Here is a tiny trained network, its code and every weight. The questions are about switching its units off for an input and a class, where a switched-off unit gives its printed mean instead of its output.

import numpy as np


def w(rows, s, z=0):
    codes = np.array(rows[::2]) - 128.0
    scale = np.full(codes.shape[1], s)
    scale[-1] = z or s
    return codes * scale


def f(y):
    return np.maximum(y, 0)


def log_softmax(a):
    a = a - a.max(-1, keepdims=True)
    return a - np.log(np.exp(a).sum(-1, keepdims=True))


def net(x, mask):
    res = np.array(x, float).reshape(1, 5) / 4 @ E
    y = f(res @ A[0][:, :-1].T + A[0][:, -1])
    res = res + np.where(mask, y, B[0][:, -1]) @ B[0][:, :-1]
    return log_softmax(res[-1] @ U[:, :-1].T + U[:, -1])


A, B = {}, {}
E = w([
[138,132,121,110,138,133,123,92,142,134,113],'x0',
[117,88,153,175,226,122,214,94,92,76,130],'x1',
[67,106,104,126,116,48,161,143,134,161,2],'x2',
[118,138,132,132,115,141,142,104,134,128,125],'x3',
[198,100,207,100,76,68,149,89,65,136,138],'x4',
],0.016)
A[0] = w([
[94,134,39,145,213,203,128,166,174,98,143,227],'neuron 1',
[104,112,119,79,35,90,113,140,140,214,87,129],'neuron 2',
[59,165,55,91,48,107,76,183,198,192,79,157],'neuron 3',
[172,187,144,84,30,193,26,141,158,154,229,223],'neuron 4',
[180,119,188,133,200,174,143,63,66,31,227,143],'neuron 5',
[84,102,116,153,191,184,118,119,174,76,170,135],'neuron 6',
[70,92,148,153,187,77,191,101,95,124,71,74],'neuron 7',
[4,156,1,129,155,191,81,169,166,117,96,255],'neuron 8',
],0.0089,0.0068)
B[0] = w([
[84,170,161,176,254,154,218,203,163,133,126,214],'neuron 1',
[199,179,210,77,36,152,161,141,114,170,63,195],'neuron 2',
[187,111,117,167,152,156,40,71,58,254,169,217],'neuron 3',
[63,24,75,113,153,15,57,69,251,66,99,254],'neuron 4',
[177,183,163,117,157,191,93,78,57,102,223,232],'neuron 5',
[131,155,169,102,216,152,193,145,163,146,83,183],'neuron 6',
[116,26,18,123,97,84,21,86,183,34,123,173],'neuron 7',
[110,105,25,246,173,175,87,96,98,177,217,230],'neuron 8',
],0.0089,0.025)
U = w([
[26,86,81,185,186,114,96,119,199,109,129,138],'0',
[189,157,141,174,141,212,87,92,28,175,222,139],'1',
[122,74,156,68,55,50,93,86,132,12,118,252],'2',
[168,158,210,89,2,129,137,162,93,217,30,54],'3',
[110,211,186,143,208,205,222,167,139,86,159,51],'4',
],0.0089,0.0022)

Each question gives the input, the list of numbers given to net, and the class t.
The units are the neurons (one row each of A and B). Each row of codes is followed by its name. A weight is (code - 128) times the scale printed after its matrix; where a second scale follows, it is the last column's (A, B and U).
mask holds one flag per neuron, in row order. A switched-off neuron (its flag False) gives its mean, the last column of its row in B, instead of its output. The means were averaged over made-up inputs and are rounded, as every weight is.
A unit's drop is (log p(t) with every unit on - log p(t) with that unit switched off) / (log p(t) with every unit on - log p(t) with every unit switched off).
The circuit of an input: a set's keep is (log p(t) with only the set's units on - log p(t) with every unit switched off) / (log p(t) with every unit on - log p(t) with every unit switched off). Starting from all 8 units, units are removed one at a time, each time the one whose removal leaves the highest keep (on an exact tie, the one counted first), for as long as the keep stays at least 0.8.
units of the circuit, in order: the units of the circuit, biggest drop first
k most important neurons: the k neurons with the biggest drops, biggest first
drop of u: that unit's drop, to one decimal
input [-8,-4,8,-6,-1], class 1: units of the circuit, in order	[neuron 3]
input [5,1,8,7,1], class 2: units of the circuit, in order	[neuron 1; neuron 2]
input [-4,-5,-8,6,2], class 2: units of the circuit, in order	[neuron 4; neuron 8]
input [-7,0,8,6,6], class 3: 2 most important neurons	[neuron 4; neuron 2]
input [6,1,-5,7,0], class 4: units of the circuit, in order	[neuron 3; neuron 8]
input [6,-8,4,-2,-1], class 1: 2 most important neurons	[neuron 3; neuron 8]
input [-4,0,-6,-5,0], class 0: 2 most important neurons	[neuron 4; neuron 3]
input [3,5,-1,2,0], class 4: units of the circuit, in order	[neuron 3; neuron 4]
input [1,0,4,-3,-5], class 1: 3 most important neurons	[neuron 4; neuron 3; neuron 8]
input [4,1,-1,1,-8], class 4: 4 most important neurons	[neuron 4; neuron 1; neuron 6; neuron 7]
input [4,2,1,-1,1], class 2: 3 most important neurons	[neuron 8; neuron 3; neuron 1]
input [5,0,-4,5,-1], class 0: 2 most important neurons	[neuron 2; neuron 4]
input [4,-8,2,-3,-1], class 1: 2 most important neurons	[neuron 3; neuron 2]
input [-5,-7,-5,-1,-6], class 0: units of the circuit, in order	[neuron 4]
input [3,-5,1,-1,3], class 3: drop of neuron 2	0.4
input [-4,-6,-8,-5,-2], class 0: drop of neuron 4	0.6
input [-8,-5,-8,0,-2], class 0: drop of neuron 4	0.5
